[[105 127 129 125 125 126 130 130 128 126 129 116 147 118]
 [118 127 128 120 131 130 131 127 121 127 129 130 132 131]
 [135 126 127 121 128 127 128 127 132 126 127 138 124 139]
 [120 127 127 131 126 127 129 130 119 126 127 135 137 137]
 [133 130 132 121 131 133 131 130 136 127 127 120 125 120]
 [122 134 130 120 132 134 136 131 117 127 131 119 117 123]
 [122 127 128 138 122 127 128 130 120 128 125 135 126 137]
 [121 131 130 114 128 130 129 132 122 128 127 113 120 115]
 [122 132 129 137 127 132 128 130 127 125 126 125 130 127]
 [124 127 127 143 123 124 127 128 143 128 129 118 139 118]
 [134 128 125 122 129 128 129 126 119 125 129 145 119 147]]
Indices start at 1.
The entry at row 1, column 1 is 105
Which number is the bottom-right entry?
Answer: 147
Which number is the entry at row 1, column 2?
Answer: 127
The entry in the bottom-left corner: 134
The top-right entry -> 118
Which number is the entry at row 2, column 1?
Answer: 118
The entry in row 1 and column 3: 129
The entry in row 2 and column 2 -> 127
The entry in row 3 and column 2 -> 126
The entry in row 3 and column 3 is 127
Which number is the entry just left of 113?
Answer: 127
Which number is the entry in row 3 and column 1?
Answer: 135

Read these off the array that follows. Indices start at 1.
1) Which number is the entry in row 1 and column 3?
2) Which number is the bottom entry of the column that holds the smallest entry?
3) Which number is the bottom-left entry?
4) Which number is the top-left entry?
5) Which number is the entry in the bottom-right corner?
6) Which number is the entry in row 2 and column 1?
7) Which number is the entry in row 1 and column 2?
8) Which number is the entry in the top-right corner?
[[114 144 116 144 129 117 154 129 127 109 129 109 118 129 132 154]
 [126 132 142 129 133 143 129 127 122 134 115 119 129 119 122 116]
 [116 131 111 138 142 120 127 115 110 127 120 122 111 111 124 132]
 [138 124 149 121 123 144 109 120 135 141 133 145 150 125 137 122]
 [139 152 129 151 143 129 121 131  99 106  99 101 120  98 114 139]
 [131 143 126 143 139 127 122 127 104 112 105 106 119 104 116 133]]
1) 116
2) 104
3) 131
4) 114
5) 133
6) 126
7) 144
8) 154

Questions about the matrix below. Counting starts at 1.
1) The entry in row 3 and column 1?
2) The entry in row 1 and column 2?
3) The entry in the top-right corner?
4) The entry at row 2, column 1?
5) The entry directly above the centre entry?
6) The entry directly above the largest entry?
7) The entry at row 1, column 1?
[[134 135 121 134 135]
 [135 136 120 136 136]
 [135 135 121 135 135]
 [134 134 122 134 135]
 [135 135 121 135 135]
 [131 132 124 132 133]
 [136 136 120 136 137]
 [134 135 121 134 135]
 [135 136 120 136 136]
 [137 138 118 138 138]
 [137 137 118 137 138]
 [138 139 117 138 139]
 [137 138 118 137 138]
 [137 138 118 138 138]
 [109 108 148 108 107]]
1) 135
2) 135
3) 135
4) 135
5) 120
6) 118
7) 134

x =
[[140 136 121 107 135 103 121 127 153 116]
 [125 116 115 112 132 114 135 144 139 143]
 [139 137 152 146 125 122 124 117 128 139]]
Indices start at 1.
Give the entry just left of the largest entry.
A: 127
Give the entry in row 1 and column 1.
A: 140
The entry in row 2 and column 1: 125
The entry directly above 146 is 112
Give the entry at row 1, column 3.
A: 121
Give the entry just left of 114.
A: 132
The entry at row 3, column 1 is 139
The entry directly below 112 is 146
Give the top-right entry.
A: 116
Give the entry just left of 144.
A: 135

data =
[[138 138 118 138 138 124]
 [129 130 126 130 130 117]
 [126 127 129 127 127 124]
 [125 126 130 126 126 131]
 [123 123 133 123 122 135]
 [123 122 134 122 122 135]
 [125 125 131 125 125 147]
 [125 124 132 124 124 142]
 [125 125 131 125 125 142]
 [122 121 135 121 121 131]
 [123 122 134 122 122 141]
 [122 122 134 122 122 132]
 [124 124 132 124 123 141]
 [114 116 141 115 118 101]
 [123 122 134 123 122 136]]
The first entry, reading row by row -> 138
The top entry of the column that holds the smallest entry -> 124
The entry just left of the largest entry: 125
The entry just left of the smallest entry? 118
The bottom-left entry -> 123
The 3rd smallest entry? 115
The second entry on the main diagonal? 130
The last entry, reading row by row? 136
The first entry of the largest entry's row? 125
The entry directly above the smallest entry? 141
The first entry in the row that holds the smallest entry -> 114
The second entry from the end, reading row by row? 122
The third entry from the end, reading row by row? 123
The largest entry in the last column? 147
The fifth entry in reading order? 138
The fourth entry from the end, reading row by row? 134
The smallest entry in the last column? 101
The 3rd entry on the diagonal from the top-right corner? 127
The entry directly below the largest entry is 142
The 3rd entry on the main diagonal? 129

Read these off the grid that follows. Indices start at 1.
1) Read off the entry in row 1 and column 2.
2) Read off the entry at row 2, column 1.
3) Read off the top-right entry.
4) Read off the entry in the bottom-right corner.
5) Read off the entry at row 3, column 3.
6) Read off the entry in row 1 and column 1.
[[154 101 101 154 101 102]
 [103 155 154 103 155 153]
 [103 155 154 102 155 153]]
1) 101
2) 103
3) 102
4) 153
5) 154
6) 154

Read these off the table that follows.
1) Give the third-last entry, reading row by row.
2) Give the 2nd entry on the main diagonal.
3) Give the top-right entry.
4) Give the entry just left of 107.
5) Give the entry in the top-left corner.
[[139 141 140 138 139 135 140 139 141 144 143 145 144 144]
 [140 142 140 138 140 136 141 140 141 144 144 145 145 145]
 [139 141 140 138 140 135 140 139 141 144 143 145 144 144]
 [139 140 139 137 139 135 140 139 140 143 143 144 144 143]
 [139 141 140 138 139 135 140 139 141 144 143 145 144 144]
 [110 107 109 112 110 117 108 110 108 103 104 102 102 103]
 [139 141 140 138 139 135 140 139 141 144 143 145 144 144]]
1) 145
2) 142
3) 144
4) 110
5) 139

[[135 146 138 114]
 [135 127 105 133]
 [102 118 136 128]
 [144 144 143 122]
 [137 147 139 115]
 [137 147 140 115]
 [135 146 137 114]
 [127 122 136 118]
 [141 131 113 142]
 [109 111 139 122]
 [120 111 139 119]
 [131 123 106 127]
 [131 123 106 127]]
Indices start at 1.
The entry directly above the smallest entry -> 135
Which number is the entry at row 1, column 2?
A: 146
The entry in the top-right corner is 114
Which number is the entry at row 1, column 1?
A: 135
The entry in row 3 and column 1 -> 102
Which number is the entry just right of the smallest entry?
A: 118
The bottom-left entry is 131
The entry directly above 143 is 136
The entry in row 1 and column 3 -> 138
The entry directly below the smallest entry is 144
Which number is the entry in the bottom-right corner?
A: 127
Which number is the entry in row 2 and column 2?
A: 127
